Below are the code and all the weights of a small trained network. Each question names an input and a target symbol and asks about switching units off, where a switched-off unit gives its printed mean instead of its output.

import numpy as np


def w(rows, s, z=0):
    codes = np.array(rows[::2]) - 128.0
    scale = np.full(codes.shape[1], s)
    scale[-1] = z or s
    return codes * scale


def f(y):
    return y / 2 * (1 + np.tanh(0.7978845608 * (y + 0.044715 * y**3)))


def softmax(a):
    e = np.exp(a - a.max(-1, keepdims=True))
    return e / e.sum(-1, keepdims=True)


def log_softmax(a):
    a = a - a.max(-1, keepdims=True)
    return a - np.log(np.exp(a).sum(-1, keepdims=True))


def net(x, mask):
    ids = ['ΘΠαβεζλμξστω'.index(c) for c in x.split()]
    T = len(ids)
    res = E[ids] + P[:T]
    u = 0
    for l in range(2):
        q, k, v = (res @ M[l].T for M in (Q, K, V))
        z = softmax(np.where(np.tri(T) > 0, q @ k.T / 4**0.5, -1e9)) @ v
        res = res + np.where(mask[u], z, O[l][:, -1]) @ O[l][:, :-1]
        u += 1
        y = f(res @ A[l][:, :-1].T + A[l][:, -1])
        res = res + np.where(mask[u : u + 4], y, B[l][:, -1]) @ B[l][:, :-1]
        u += 4
    return log_softmax(res[-1] @ U[:, :-1].T + U[:, -1])


Q, K, V, O, A, B = {}, {}, {}, {}, {}, {}
E = w([
[188,127,146],'Θ',
[127,136,156],'Π',
[149,139,175],'α',
[124,147,170],'β',
[49,89,140],'ε',
[151,113,130],'ζ',
[143,115,133],'λ',
[81,18,246],'μ',
[164,116,128],'ξ',
[190,203,4],'σ',
[222,219,74],'τ',
[20,109,1],'ω',
],0.016)
P = w([
[96,201,245],'0',
[154,126,109],'1',
[154,123,123],'2',
[151,124,128],'3',
[151,118,138],'4',
[146,124,142],'5',
[152,128,145],'6',
[144,129,155],'7',
[142,134,163],'8',
],0.011)
Q[0] = w([
[218,88,191],'0.h1',
[127,116,251],'0.h1',
[180,159,197],'0.h1',
[61,39,104],'0.h1',
],0.015)
K[0] = w([
[108,177,225],'0.h1',
[67,148,188],'0.h1',
[98,252,155],'0.h1',
[99,32,113],'0.h1',
],0.015)
V[0] = w([
[236,138,150],'0.h1',
[128,140,37],'0.h1',
[127,24,7],'0.h1',
[2,136,155],'0.h1',
],0.011)
O[0] = w([
[255,178,116,127],'0.h1',
[128,211,90,61],'0.h1',
[78,206,190,2],'0.h1',
[42,70,153,176],'0.h1',
],0.0095,0.013)
A[0] = w([
[83,139,9,104],'0.n1',
[149,166,141,111],'0.n2',
[118,155,132,10],'0.n3',
[85,83,131,255],'0.n4',
],0.014,0.0066)
B[0] = w([
[159,146,254,153],'0.n1',
[85,64,106,144],'0.n2',
[135,56,28,129],'0.n3',
[103,176,71,253],'0.n4',
],0.011,0.02)
Q[1] = w([
[109,59,137],'1.h1',
[120,150,240],'1.h1',
[130,209,254],'1.h1',
[252,48,170],'1.h1',
],0.0085)
K[1] = w([
[102,1,199],'1.h1',
[107,108,123],'1.h1',
[155,225,166],'1.h1',
[197,108,217],'1.h1',
],0.0065)
V[1] = w([
[162,39,67],'1.h1',
[191,128,254],'1.h1',
[150,138,41],'1.h1',
[91,168,60],'1.h1',
],0.0083)
O[1] = w([
[63,126,68,220],'1.h1',
[155,66,1,11],'1.h1',
[62,231,101,174],'1.h1',
[75,174,168,164],'1.h1',
],0.009,0.012)
A[1] = w([
[200,236,142,110],'1.n1',
[254,167,117,250],'1.n2',
[63,25,89,69],'1.n3',
[89,135,201,67],'1.n4',
],0.0078,0.012)
B[1] = w([
[32,3,24,192],'1.n1',
[182,173,254,255],'1.n2',
[92,48,175,231],'1.n3',
[221,81,2,249],'1.n4',
],0.0087,0.0098)
U = w([
[168,76,88,2],'Θ',
[65,138,99,141],'Π',
[99,84,53,127],'α',
[55,128,100,102],'β',
[44,234,139,195],'ε',
[107,139,102,206],'ζ',
[94,147,101,210],'λ',
[23,98,211,1],'μ',
[130,115,109,140],'ξ',
[135,216,159,204],'σ',
[145,207,22,128],'τ',
[78,142,250,162],'ω',
],0.011,0.0076)

Each question gives the input, a string of symbols that net reads in full, and the target symbol t.
The units are the heads (4 rows each of Q, K, V and O) and the neurons (one row each of A and B). Each row of codes is followed by its name. A weight is (code - 128) times the scale printed after its matrix; where a second scale follows, it is the last column's (O, A, B and U).
mask holds one flag per unit, layer by layer, with each layer's heads first. A switched-off unit (its flag False) gives its mean, the last column of its rows in O or B, instead of its output. The means were averaged over made-up inputs and are rounded, as every weight is.
A unit's drop is (log p(t) with every unit on - log p(t) with that unit switched off) / (log p(t) with every unit on - log p(t) with every unit switched off).
The circuit of an input: a set's keep is (log p(t) with only the set's units on - log p(t) with every unit switched off) / (log p(t) with every unit on - log p(t) with every unit switched off). Starting from all 10 units, units are removed one at a time, each time the one whose removal leaves the highest keep (on an exact tie, the one counted first), for as long as the keep stays at least 0.8.
circuit, biggest first: the units of the circuit, biggest drop first
unit that matters most: the unit with the biggest drop
top k neurons: the k neurons with the biggest drops, biggest first
k most important neurons of layer l: the k neurons of layer l with the biggest drops, biggest first
drop when u is switched off: that unit's drop, to one decimal
input ω Π μ τ ζ λ ω ξ Π, target ω: top 2 neurons => 0.n1, 0.n4
input ω α ω λ, target ω: circuit, biggest first => 1.h1, 0.h1
input α β μ α σ α β, target α: circuit, biggest first => 0.h1, 1.h1
input Θ ξ ξ ξ, target Θ: circuit, biggest first => 0.n4, 0.h1
input ω ζ α ζ τ Θ λ β, target ω: 3 most important neurons of layer 0 => 0.n4, 0.n1, 0.n3
input σ Θ ε σ λ ζ, target σ: circuit, biggest first => 0.h1, 1.n2
input τ Θ λ β σ λ, target τ: circuit, biggest first => 0.h1
input μ ζ Π ζ, target μ: top 2 neurons => 0.n4, 1.n4
input Θ β ω ω β μ Θ α, target Θ: top 2 neurons => 0.n4, 1.n2
input ω Θ Θ Θ Π ξ, target ω: circuit, biggest first => 0.h1, 1.h1
input ω α Θ ζ, target ω: 2 most important neurons of layer 1 => 1.n4, 1.n2
input σ μ α τ λ ω α, target σ: top 4 neurons => 0.n4, 1.n2, 1.n4, 1.n3
input α ω λ, target α: top 4 neurons => 0.n4, 1.n2, 0.n1, 1.n3
input α Θ σ ε α ω ω α, target α: circuit, biggest first => 1.h1, 0.h1
input σ ε ε α, target σ: top 3 neurons => 1.n2, 0.n4, 1.n4
input ε Θ α Θ ζ ζ, target ε: top 2 neurons => 0.n4, 0.n1
input λ τ Θ β λ σ, target σ: top 3 neurons => 1.n2, 0.n4, 0.n1
input τ Θ β β Θ ζ, target τ: unit that matters most => 1.h1
input ω ξ ε α β Θ, target ω: top 2 neurons => 1.n4, 1.n2
input Θ β Π α ω Θ, target Θ: top neuron => 0.n4
input ω Π ω α μ σ τ Θ, target ω: top 3 neurons => 0.n4, 1.n4, 1.n2
input α σ ω ε ω Θ, target α: top 2 neurons => 0.n1, 0.n4
input ω Θ λ λ β α, target ω: top 2 neurons => 0.n4, 0.n1
input ω α σ, target σ: 2 most important neurons of layer 0 => 0.n1, 0.n4
input Θ ξ β λ ζ ε Π, target Θ: 2 most important neurons of layer 0 => 0.n4, 0.n2
input μ μ μ μ μ τ Π, target μ: drop when 1.h1 is switched off => -0.3
